Below is a small trained network, with its code and all its weights. Each question gives an input and a class and asks what happens when units are switched off, that is, made to give their printed mean instead of their output.

import numpy as np


def w(rows, s, z=0):
    codes = np.array(rows[::2]) - 128.0
    scale = np.full(codes.shape[1], s)
    scale[-1] = z or s
    return codes * scale


def f(y):
    return y / 2 * (1 + np.tanh(0.7978845608 * (y + 0.044715 * y**3)))


def log_softmax(a):
    a = a - a.max(-1, keepdims=True)
    return a - np.log(np.exp(a).sum(-1, keepdims=True))


def net(x, mask):
    res = np.array(x, float).reshape(1, 6) / 4 @ E
    y = f(res @ A[0][:, :-1].T + A[0][:, -1])
    res = res + np.where(mask, y, B[0][:, -1]) @ B[0][:, :-1]
    return log_softmax(res[-1] @ U[:, :-1].T + U[:, -1])


A, B = {}, {}
E = w([
[146,180,196,202,148,170,160,89],'x0',
[145,127,123,97,126,221,109,2],'x1',
[164,129,139,139,54,62,226,155],'x2',
[103,107,167,188,119,88,161,114],'x3',
[71,82,54,75,66,134,153,61],'x4',
[47,66,185,185,169,44,147,122],'x5',
],0.0067)
A[0] = w([
[54,3,122,154,163,42,156,93,250],'n1',
[142,155,228,157,87,168,198,105,147],'n2',
[136,125,98,136,22,43,191,223,254],'n3',
[90,125,95,75,127,117,87,116,2],'n4',
[174,161,28,29,52,227,105,63,254],'n5',
[176,189,176,168,186,143,88,174,216],'n6',
],0.0055,0.0031)
B[0] = w([
[68,64,207,26,186,93,185,59,218],'n1',
[164,137,179,183,70,169,134,100,173],'n2',
[148,75,253,99,158,137,224,90,226],'n3',
[128,181,11,127,79,210,134,230,123],'n4',
[61,54,177,69,219,142,171,24,255],'n5',
[240,58,185,126,152,91,216,138,188],'n6',
],0.0059,0.0073)
U = w([
[224,164,142,58,170,130,111,205,58],'0',
[87,199,50,177,15,119,72,191,2],'1',
[94,248,66,188,36,90,42,168,2],'2',
[105,205,101,160,28,75,82,150,2],'3',
[66,125,69,66,134,219,88,116,19],'4',
[67,47,246,48,182,123,212,11,254],'5',
[237,232,253,253,122,168,142,136,222],'6',
[85,174,84,182,127,89,76,178,2],'7',
],0.0053,0.0031)

Each question gives the input, the list of numbers given to net, and the class t.
The units are the neurons (one row each of A and B). Each row of codes is followed by its name. A weight is (code - 128) times the scale printed after its matrix; where a second scale follows, it is the last column's (A, B and U).
mask holds one flag per neuron, in row order. A switched-off neuron (its flag False) gives its mean, the last column of its row in B, instead of its output. The means were averaged over made-up inputs and are rounded, as every weight is.
A unit's drop is (log p(t) with every unit on - log p(t) with that unit switched off) / (log p(t) with every unit on - log p(t) with every unit switched off).
The circuit of an input: a set's keep is (log p(t) with only the set's units on - log p(t) with every unit switched off) / (log p(t) with every unit on - log p(t) with every unit switched off). Starting from all 6 units, units are removed one at a time, each time the one whose removal leaves the highest keep (on an exact tie, the one counted first), for as long as the keep stays at least 0.8.
units of the circuit, in order: the units of the circuit, biggest drop first
top k neurons: the k neurons with the biggest drops, biggest first
drop of u: that unit's drop, to one decimal
input [4,2,3,5,0,-6], class 6: units of the circuit, in order => [n1]
input [5,3,3,3,-4,4], class 6: top 3 neurons => [n5 n2 n3]
input [-8,-5,-8,-1,-3,2], class 7: top 3 neurons => [n5 n3 n4]
input [4,8,-4,-5,-4,3], class 6: top 2 neurons => [n1 n3]
input [-2,-2,0,2,-5,-2], class 6: top 3 neurons => [n5 n1 n6]
input [3,5,1,-5,-4,0], class 6: top 2 neurons => [n1 n3]
input [1,-1,-2,-6,-5,5], class 6: drop of n5 => 0.6
input [3,-6,0,8,1,-6], class 6: drop of n1 => 0.3
input [-1,2,0,0,-8,4], class 6: drop of n5 => 0.6
input [8,-3,-4,-6,-2,0], class 6: drop of n1 => 0.2
